Below is a small trained network, with its code and all its weights. Each question gives an input and a class and asks what happens when units are switched off, that is, made to give their printed mean instead of their output.

import numpy as np


def w(rows, s, z=0):
    codes = np.array(rows[::2]) - 128.0
    scale = np.full(codes.shape[1], s)
    scale[-1] = z or s
    return codes * scale


def f(y):
    return y / 2 * (1 + np.tanh(0.7978845608 * (y + 0.044715 * y**3)))


def log_softmax(a):
    a = a - a.max(-1, keepdims=True)
    return a - np.log(np.exp(a).sum(-1, keepdims=True))


def net(x, mask):
    res = np.array(x, float).reshape(1, 5) / 4 @ E
    y = f(res @ A[0][:, :-1].T + A[0][:, -1])
    res = res + np.where(mask, y, B[0][:, -1]) @ B[0][:, :-1]
    return log_softmax(res[-1] @ U[:, :-1].T + U[:, -1])


A, B = {}, {}
E = w([
[128,133,5,113],'x0',
[129,128,128,128],'x1',
[107,187,118,209],'x2',
[29,150,139,98],'x3',
[129,129,128,128],'x4',
],0.018)
A[0] = w([
[103,108,228,103,53],'N0',
[133,118,147,174,143],'N1',
[96,125,124,89,100],'N2',
[96,110,90,70,107],'N3',
[215,92,106,131,136],'N4',
[78,192,92,201,1],'N5',
[49,137,103,55,120],'N6',
[80,215,85,205,176],'N7',
[157,138,173,214,147],'N8',
[102,91,122,143,160],'N9',
[119,129,152,108,80],'N10',
[143,110,197,178,163],'N11',
[79,114,102,79,117],'N12',
[125,112,146,171,134],'N13',
[35,148,153,133,10],'N14',
[139,150,138,202,152],'N15',
[112,118,228,99,223],'N16',
[64,98,109,85,132],'N17',
[6,154,162,134,219],'N18',
],0.012,0.011)
B[0] = w([
[206,71,4,42,194],'N0',
[157,154,166,122,158],'N1',
[137,151,148,153,147],'N2',
[151,174,130,102,177],'N3',
[71,25,97,151,210],'N4',
[179,48,1,43,165],'N5',
[174,170,176,125,198],'N6',
[49,57,164,203,225],'N7',
[166,194,182,116,205],'N8',
[137,164,113,111,144],'N9',
[124,99,110,138,131],'N10',
[110,183,168,146,211],'N11',
[154,172,150,125,174],'N12',
[134,154,160,107,150],'N13',
[33,22,185,218,155],'N14',
[124,173,176,132,183],'N15',
[27,46,154,195,250],'N16',
[162,193,158,134,180],'N17',
[214,122,45,41,236],'N18',
],0.0094,0.016)
U = w([
[89,95,158,179,3],'0',
[169,112,75,74,231],'1',
[155,248,181,127,189],'2',
],0.019,0.0015)

Each question gives the input, the list of numbers given to net, and the class t.
The units are the neurons (one row each of A and B). Each row of codes is followed by its name. A weight is (code - 128) times the scale printed after its matrix; where a second scale follows, it is the last column's (A, B and U).
mask holds one flag per neuron, in row order. A switched-off neuron (its flag False) gives its mean, the last column of its row in B, instead of its output. The means were averaged over made-up inputs and are rounded, as every weight is.
A unit's drop is (log p(t) with every unit on - log p(t) with that unit switched off) / (log p(t) with every unit on - log p(t) with every unit switched off).
The circuit of an input: a set's keep is (log p(t) with only the set's units on - log p(t) with every unit switched off) / (log p(t) with every unit on - log p(t) with every unit switched off). Starting from the 12 units with the biggest drops (on a tie, the unit counted first), units are removed one at a time, each time the one whose removal leaves the highest keep (on an exact tie, the one counted first), for as long as the keep stays at least 0.8.
circuit, biggest first: the units of the circuit, biggest drop first
most important unit: the unit with the biggest drop
top k neurons: the k neurons with the biggest drops, biggest first
drop of u: that unit's drop, to one decimal
input [-1,6,0,5,4], class 1: circuit, biggest first -> N18
input [-7,-7,-2,7,-1], class 1: top 2 neurons -> N18, N0
input [-1,8,-5,-8,-1], class 0: top 2 neurons -> N18, N0
input [-5,0,0,7,-1], class 1: top 3 neurons -> N18, N0, N7
input [0,-5,-2,-1,1], class 0: top 3 neurons -> N18, N0, N5
input [3,7,-4,1,3], class 2: top 3 neurons -> N0, N18, N5
input [-2,0,8,-5,1], class 2: top 2 neurons -> N8, N16
input [2,8,0,3,-8], class 2: circuit, biggest first -> N0, N16
input [2,0,1,3,7], class 1: top 3 neurons -> N11, N8, N18
input [-3,4,-7,-1,0], class 0: top 2 neurons -> N18, N16
input [8,3,2,-1,-6], class 0: top 2 neurons -> N18, N7
input [-1,1,6,0,4], class 2: top 3 neurons -> N16, N4, N8
input [8,-2,5,-6,1], class 0: top 2 neurons -> N7, N18
input [3,-7,0,5,-3], class 2: top 4 neurons -> N0, N6, N4, N17
input [-8,0,-4,7,3], class 1: top 2 neurons -> N0, N18
input [-8,-6,2,-3,-2], class 2: circuit, biggest first -> N8
input [-7,-8,6,0,-7], class 2: top 3 neurons -> N8, N4, N11
input [3,2,6,5,1], class 1: top 2 neurons -> N18, N5
input [5,-4,8,5,-1], class 1: drop of N18 -> 2.4
input [0,-5,3,-4,-8], class 2: most important unit -> N16
input [6,-8,5,5,4], class 1: drop of N5 -> 3.2
input [8,-1,1,-6,2], class 0: drop of N5 -> 0.2
input [5,-7,6,-7,7], class 0: drop of N7 -> 0.4
